Here is a tiny trained network, its code and every weight. The questions are about switching its units off for an input and a class, where a switched-off unit gives its printed mean instead of its output.

import numpy as np


def w(rows, s, z=0):
    codes = np.array(rows[::2]) - 128.0
    scale = np.full(codes.shape[1], s)
    scale[-1] = z or s
    return codes * scale


def f(y):
    return np.maximum(y, 0)


def log_softmax(a):
    a = a - a.max(-1, keepdims=True)
    return a - np.log(np.exp(a).sum(-1, keepdims=True))


def net(x, mask):
    res = np.array(x, float).reshape(1, 6) / 4 @ E
    y = f(res @ A[0][:, :-1].T + A[0][:, -1])
    res = res + np.where(mask, y, B[0][:, -1]) @ B[0][:, :-1]
    return log_softmax(res[-1] @ U[:, :-1].T + U[:, -1])


A, B = {}, {}
E = w([
[125,136,130],'x0',
[164,141,213],'x1',
[127,131,128],'x2',
[12,75,208],'x3',
[128,124,126],'x4',
[99,95,44],'x5',
],0.011)
A[0] = w([
[27,96,171,159],'neuron 0',
[142,126,204,56],'neuron 1',
[200,123,146,226],'neuron 2',
[91,158,190,201],'neuron 3',
[74,124,91,76],'neuron 4',
[185,152,2,196],'neuron 5',
[46,98,126,230],'neuron 6',
[164,170,56,128],'neuron 7',
[206,204,91,255],'neuron 8',
],0.014,0.0069)
B[0] = w([
[1,91,110,218],'neuron 0',
[188,161,233,162],'neuron 1',
[238,213,57,187],'neuron 2',
[84,78,189,191],'neuron 3',
[50,129,66,158],'neuron 4',
[154,10,197,252],'neuron 5',
[57,202,121,214],'neuron 6',
[137,67,180,195],'neuron 7',
[238,97,90,232],'neuron 8',
],0.0093,0.016)
U = w([
[143,162,83,254],'0',
[80,95,242,69],'1',
[22,240,160,216],'2',
[26,190,18,36],'3',
[173,244,119,22],'4',
],0.011,0.0084)

Each question gives the input, the list of numbers given to net, and the class t.
The units are the neurons (one row each of A and B). Each row of codes is followed by its name. A weight is (code - 128) times the scale printed after its matrix; where a second scale follows, it is the last column's (A, B and U).
mask holds one flag per neuron, in row order. A switched-off neuron (its flag False) gives its mean, the last column of its row in B, instead of its output. The means were averaged over made-up inputs and are rounded, as every weight is.
A unit's drop is (log p(t) with every unit on - log p(t) with that unit switched off) / (log p(t) with every unit on - log p(t) with every unit switched off).
The circuit of an input: a set's keep is (log p(t) with only the set's units on - log p(t) with every unit switched off) / (log p(t) with every unit on - log p(t) with every unit switched off). Starting from all 9 units, units are removed one at a time, each time the one whose removal leaves the highest keep (on an exact tie, the one counted first), for as long as the keep stays at least 0.8.
circuit, biggest first: the units of the circuit, biggest drop first
top k neurons: the k neurons with the biggest drops, biggest first
drop of u: that unit's drop, to one decimal
input [0,3,-4,-1,1,5], class 0: top neuron	[neuron 3]
input [6,-7,-7,2,6,-3], class 2: top 2 neurons	[neuron 8; neuron 2]
input [7,-1,8,1,-1,0], class 2: top 2 neurons	[neuron 5; neuron 8]
input [-6,2,-8,-8,4,-6], class 4: top 2 neurons	[neuron 2; neuron 0]
input [1,6,2,0,8,-8], class 4: top 4 neurons	[neuron 2; neuron 5; neuron 0; neuron 7]
input [-6,2,3,0,8,4], class 0: top 4 neurons	[neuron 0; neuron 3; neuron 5; neuron 7]
input [5,-5,-6,0,-5,6], class 1: top 2 neurons	[neuron 5; neuron 2]
input [-6,5,1,2,-5,4], class 2: top 3 neurons	[neuron 5; neuron 8; neuron 7]
input [-2,-5,-2,0,-5,-7], class 0: circuit, biggest first	[neuron 5; neuron 6]
input [-8,-1,-1,0,0,0], class 0: circuit, biggest first	[neuron 0; neuron 5]
input [-7,2,-4,-2,-5,-2], class 4: circuit, biggest first	[neuron 0; neuron 5]
input [7,8,-2,0,1,-5], class 4: top 3 neurons	[neuron 2; neuron 5; neuron 0]
input [1,1,-5,2,2,6], class 2: top 3 neurons	[neuron 8; neuron 2; neuron 6]
input [1,-1,-1,-8,8,7], class 1: circuit, biggest first	[neuron 5]
input [3,-8,5,-1,-5,3], class 1: top 3 neurons	[neuron 5; neuron 2; neuron 7]
input [5,-1,-2,-4,-2,8], class 1: drop of neuron 5	1.2
input [-1,5,-1,-3,-6,-7], class 4: drop of neuron 5	0.0
input [0,6,8,-8,-7,-6], class 4: drop of neuron 2	0.3
input [0,-7,-8,4,-2,6], class 3: drop of neuron 4	0.1
input [7,5,3,-6,-6,-3], class 4: circuit, biggest first	[neuron 2]
input [7,4,-8,8,-1,3], class 2: top 2 neurons	[neuron 5; neuron 6]
